Here is a tiny trained network, its code and every weight. The questions are about switching its units off for an input and a class, where a switched-off unit gives its printed mean instead of its output.

import numpy as np


def w(rows, s, z=0):
    codes = np.array(rows[::2]) - 128.0
    scale = np.full(codes.shape[1], s)
    scale[-1] = z or s
    return codes * scale


def f(y):
    return np.maximum(y, 0)


def log_softmax(a):
    a = a - a.max(-1, keepdims=True)
    return a - np.log(np.exp(a).sum(-1, keepdims=True))


def net(x, mask):
    res = np.array(x, float).reshape(1, 5) / 4 @ E
    y = f(res @ A[0][:, :-1].T + A[0][:, -1])
    res = res + np.where(mask, y, B[0][:, -1]) @ B[0][:, :-1]
    return log_softmax(res[-1] @ U[:, :-1].T + U[:, -1])


A, B = {}, {}
E = w([
[202,12,105,116,68],'x0',
[68,148,81,47,42],'x1',
[121,130,132,141,127],'x2',
[197,197,141,98,121],'x3',
[157,134,1,39,209],'x4',
],0.0082)
A[0] = w([
[42,145,63,117,31,89],'neuron 0',
[106,188,167,115,141,222],'neuron 1',
[185,82,63,136,120,115],'neuron 2',
[194,249,114,143,137,96],'neuron 3',
[24,110,144,101,220,56],'neuron 4',
[235,72,141,127,109,166],'neuron 5',
[112,137,207,196,82,150],'neuron 6',
[72,110,137,95,85,70],'neuron 7',
[64,131,144,32,78,48],'neuron 8',
[131,114,213,172,87,67],'neuron 9',
[166,76,106,129,230,179],'neuron 10',
[203,115,103,130,73,105],'neuron 11',
[128,113,216,170,79,204],'neuron 12',
[105,188,125,200,69,142],'neuron 13',
[134,70,83,178,55,162],'neuron 14',
[189,123,222,104,209,155],'neuron 15',
[95,99,125,220,188,88],'neuron 16',
[187,2,156,94,59,146],'neuron 17',
[123,176,96,95,47,9],'neuron 18',
[191,116,192,43,162,143],'neuron 19',
[115,221,187,106,169,20],'neuron 20',
[82,85,254,62,58,59],'neuron 21',
[119,108,152,151,110,250],'neuron 22',
],0.0091,0.0015)
B[0] = w([
[253,107,187,175,157,217],'neuron 0',
[59,105,92,96,20,186],'neuron 1',
[44,155,132,45,74,195],'neuron 2',
[103,78,159,90,74,200],'neuron 3',
[76,105,151,60,14,185],'neuron 4',
[57,126,162,149,80,210],'neuron 5',
[159,121,95,48,137,220],'neuron 6',
[161,101,127,155,166,175],'neuron 7',
[193,53,181,247,193,197],'neuron 8',
[160,131,108,54,144,205],'neuron 9',
[199,141,115,126,185,212],'neuron 10',
[37,161,184,178,167,182],'neuron 11',
[187,190,62,42,120,221],'neuron 12',
[130,182,78,132,172,186],'neuron 13',
[86,182,103,159,125,208],'neuron 14',
[186,90,148,210,101,192],'neuron 15',
[164,69,168,159,109,188],'neuron 16',
[67,120,149,147,117,255],'neuron 17',
[200,134,183,233,200,182],'neuron 18',
[77,105,117,117,102,169],'neuron 19',
[58,106,174,152,123,198],'neuron 20',
[140,83,95,61,100,217],'neuron 21',
[147,119,127,116,38,175],'neuron 22',
],0.0062,0.0083)
U = w([
[198,74,225,165,168,94],'0',
[101,95,153,115,84,234],'1',
[2,129,167,138,59,5],'2',
[170,135,28,67,97,70],'3',
[109,157,55,170,50,213],'4',
],0.0094,0.0025)

Each question gives the input, the list of numbers given to net, and the class t.
The units are the neurons (one row each of A and B). Each row of codes is followed by its name. A weight is (code - 128) times the scale printed after its matrix; where a second scale follows, it is the last column's (A, B and U).
mask holds one flag per neuron, in row order. A switched-off neuron (its flag False) gives its mean, the last column of its row in B, instead of its output. The means were averaged over made-up inputs and are rounded, as every weight is.
A unit's drop is (log p(t) with every unit on - log p(t) with that unit switched off) / (log p(t) with every unit on - log p(t) with every unit switched off).
The circuit of an input: a set's keep is (log p(t) with only the set's units on - log p(t) with every unit switched off) / (log p(t) with every unit on - log p(t) with every unit switched off). Starting from the 12 units with the biggest drops (on a tie, the unit counted first), units are removed one at a time, each time the one whose removal leaves the highest keep (on an exact tie, the one counted first), for as long as the keep stays at least 0.8.
circuit, biggest first: the units of the circuit, biggest drop first
unit that matters most: the unit with the biggest drop
top k neurons: the k neurons with the biggest drops, biggest first
drop when u is switched off: that unit's drop, to one decimal
input [2,2,-4,-4,-7], class 3: unit that matters most => neuron 12
input [-5,8,-5,5,3], class 0: circuit, biggest first => (neuron 8; neuron 18)
input [-5,7,-5,-2,-6], class 0: circuit, biggest first => (neuron 0; neuron 8)
input [8,-2,2,0,-5], class 2: circuit, biggest first => (neuron 17; neuron 5)
input [8,8,-5,8,7], class 0: top 3 neurons => (neuron 18; neuron 8; neuron 0)
input [-7,-4,0,-5,-8], class 3: circuit, biggest first => (neuron 12; neuron 6; neuron 9)
input [-8,0,0,7,-1], class 2: circuit, biggest first => (neuron 20; neuron 1)
input [-2,-5,4,6,-7], class 3: circuit, biggest first => (neuron 12; neuron 6; neuron 9)
input [7,5,-4,-3,5], class 2: top 3 neurons => (neuron 2; neuron 17; neuron 11)
input [-8,-6,-4,6,6], class 2: circuit, biggest first => (neuron 20; neuron 3)
input [6,-2,4,-5,-8], class 3: drop when neuron 9 is switched off => 0.2
input [-8,-2,6,3,5], class 2: drop when neuron 1 is switched off => 0.1
input [-7,-5,-3,8,-4], class 1: drop when neuron 6 is switched off => 0.2
input [7,3,-2,3,3], class 2: drop when neuron 16 is switched off => 0.0
input [8,-6,-4,7,-2], class 2: unit that matters most => neuron 5
